Below are the code and all the weights of a small trained network. Each question names an input and a class and asks about switching units off, where a switched-off unit gives its printed mean instead of its output.

import numpy as np


def w(rows, s, z=0):
    codes = np.array(rows[::2]) - 128.0
    scale = np.full(codes.shape[1], s)
    scale[-1] = z or s
    return codes * scale


def norm(h):
    return h / np.sqrt((h * h).mean(-1, keepdims=True) + 1e-5)


def f(y):
    return np.maximum(y, 0)


def log_softmax(a):
    a = a - a.max(-1, keepdims=True)
    return a - np.log(np.exp(a).sum(-1, keepdims=True))


def net(x, mask):
    res = np.array(x, float).reshape(1, 5) / 4 @ E
    u = 0
    for l in range(2):
        y = f(norm(res) @ A[l][:, :-1].T + A[l][:, -1])
        res = res + np.where(mask[u : u + 15], y, B[l][:, -1]) @ B[l][:, :-1]
        u += 15
    return log_softmax(norm(res)[-1] @ U[:, :-1].T + U[:, -1])


A, B = {}, {}
E = w([
[130,129,131,127,128,131,130],'x0',
[71,211,101,15,163,146,150],'x1',
[238,213,63,132,124,183,129],'x2',
[134,157,173,115,133,145,2],'x3',
[128,127,127,127,129,126,127],'x4',
],0.0016)
A[0] = w([
[103,138,132,103,140,116,103,11],'0.n0',
[164,146,94,140,118,107,153,45],'0.n1',
[103,113,99,96,111,129,190,74],'0.n2',
[128,144,152,110,132,130,2,163],'0.n3',
[163,135,94,150,105,98,153,8],'0.n4',
[49,128,133,48,114,122,130,110],'0.n5',
[85,46,207,191,139,76,119,170],'0.n6',
[105,156,138,91,156,122,88,35],'0.n7',
[118,202,109,71,181,148,141,61],'0.n8',
[145,151,119,130,134,137,133,103],'0.n9',
[99,164,137,86,159,118,81,30],'0.n10',
[213,143,80,152,94,152,127,114],'0.n11',
[192,100,109,171,74,132,117,133],'0.n12',
[63,116,137,72,111,120,128,108],'0.n13',
[103,140,151,116,142,103,77,74],'0.n14',
],0.0033,0.0018)
B[0] = w([
[110,86,165,106,115,143,150,134],'0.n0',
[103,61,162,128,122,158,136,148],'0.n1',
[174,202,104,185,133,65,67,168],'0.n2',
[96,202,211,129,118,151,51,233],'0.n3',
[107,64,177,120,138,163,129,142],'0.n4',
[110,162,214,239,178,78,187,194],'0.n5',
[197,201,10,4,53,197,126,252],'0.n6',
[94,59,177,124,95,133,135,153],'0.n7',
[148,42,71,96,2,112,91,200],'0.n8',
[129,83,123,134,90,120,115,147],'0.n9',
[83,15,199,122,87,142,139,160],'0.n10',
[88,104,202,169,189,117,167,211],'0.n11',
[34,153,175,131,198,104,163,207],'0.n12',
[140,153,185,211,159,97,175,175],'0.n13',
[106,92,184,106,111,175,147,155],'0.n14',
],0.0024,0.0028)
A[1] = w([
[140,145,170,172,216,136,62,47],'1.n0',
[132,144,110,45,75,158,19,84],'1.n1',
[140,92,26,86,84,108,164,84],'1.n2',
[111,136,129,37,62,151,18,91],'1.n3',
[144,142,172,187,200,127,61,61],'1.n4',
[76,96,101,137,173,33,193,66],'1.n5',
[167,81,59,145,126,133,179,155],'1.n6',
[174,213,83,88,137,167,124,120],'1.n7',
[151,140,134,107,112,164,49,163],'1.n8',
[74,89,150,146,244,79,214,134],'1.n9',
[166,85,50,129,93,121,160,120],'1.n10',
[142,110,48,100,78,100,171,118],'1.n11',
[155,87,10,75,90,128,159,44],'1.n12',
[145,88,29,84,79,121,162,78],'1.n13',
[167,38,145,185,251,167,189,4],'1.n14',
],0.003,0.002)
B[1] = w([
[86,182,116,133,171,56,201,174],'1.n0',
[200,46,14,159,112,163,187,238],'1.n1',
[37,124,245,95,129,128,86,213],'1.n2',
[173,60,43,135,121,138,178,252],'1.n3',
[71,187,104,101,169,44,204,180],'1.n4',
[219,203,121,215,220,111,90,196],'1.n5',
[90,109,145,66,92,132,96,227],'1.n6',
[60,5,207,158,66,98,52,198],'1.n7',
[161,130,64,143,164,95,211,230],'1.n8',
[218,115,34,135,110,187,59,234],'1.n9',
[86,133,160,88,118,132,106,208],'1.n10',
[77,143,224,128,153,129,112,221],'1.n11',
[61,123,232,120,132,126,95,205],'1.n12',
[68,130,227,111,135,127,103,210],'1.n13',
[149,51,15,12,12,168,74,180],'1.n14',
],0.0027,0.0023)
U = w([
[15,115,254,73,105,127,107,189],'0',
[203,47,11,107,73,186,126,182],'1',
[161,247,115,217,236,65,155,1],'2',
],0.0071,0.00078)

Each question gives the input, the list of numbers given to net, and the class t.
The units are the neurons (one row each of A and B). Each row of codes is followed by its name. A weight is (code - 128) times the scale printed after its matrix; where a second scale follows, it is the last column's (A, B and U).
mask holds one flag per neuron, layer by layer. A switched-off neuron (its flag False) gives its mean, the last column of its row in B, instead of its output. The means were averaged over made-up inputs and are rounded, as every weight is.
A unit's drop is (log p(t) with every unit on - log p(t) with that unit switched off) / (log p(t) with every unit on - log p(t) with every unit switched off).
The circuit of an input: a set's keep is (log p(t) with only the set's units on - log p(t) with every unit switched off) / (log p(t) with every unit on - log p(t) with every unit switched off). Starting from the 12 units with the biggest drops (on a tie, the unit counted first), units are removed one at a time, each time the one whose removal leaves the highest keep (on an exact tie, the one counted first), for as long as the keep stays at least 0.8.
circuit, biggest first: the units of the circuit, biggest drop first
most important unit: the unit with the biggest drop
top k neurons: the k neurons with the biggest drops, biggest first
top k neurons in layer l: the k neurons of layer l with the biggest drops, biggest first
drop when u is switched off: that unit's drop, to one decimal
input [2,-8,1,3,-6], class 2: top 2 neurons => [0.n12; 0.n8]
input [-8,1,-4,-6,7], class 2: circuit, biggest first => [1.n5; 0.n2]
input [-8,7,1,5,-8], class 1: circuit, biggest first => [0.n8; 1.n1]
input [1,-6,0,-7,-3], class 0: top 4 neurons in layer 0 => [0.n6; 0.n5; 0.n13; 0.n3]
input [-2,3,3,1,1], class 1: top neuron in layer 1 => [1.n1]
input [7,1,-7,0,3], class 2: top 2 neurons in layer 0 => [0.n5; 0.n13]
input [3,0,3,3,-2], class 2: top 2 neurons in layer 0 => [0.n6; 0.n11]
input [-8,-1,7,2,-4], class 2: top 2 neurons in layer 0 => [0.n6; 0.n11]
input [2,-8,2,7,-8], class 2: top 2 neurons => [0.n12; 0.n8]
input [-5,1,-1,-6,7], class 2: top 3 neurons in layer 0 => [0.n6; 0.n8; 0.n2]
input [-8,0,1,0,-8], class 1: top 2 neurons => [1.n14; 0.n3]
input [7,0,-8,4,4], class 1: top 2 neurons in layer 1 => [1.n3; 1.n1]
input [-4,-5,-4,7,1], class 1: drop when 0.n6 is switched off => 0.2
input [3,3,7,-3,3], class 0: drop when 0.n10 is switched off => 0.0
input [-2,5,4,-1,0], class 0: most important unit => 0.n3
input [-6,-4,-4,4,2], class 1: drop when 0.n6 is switched off => 0.1
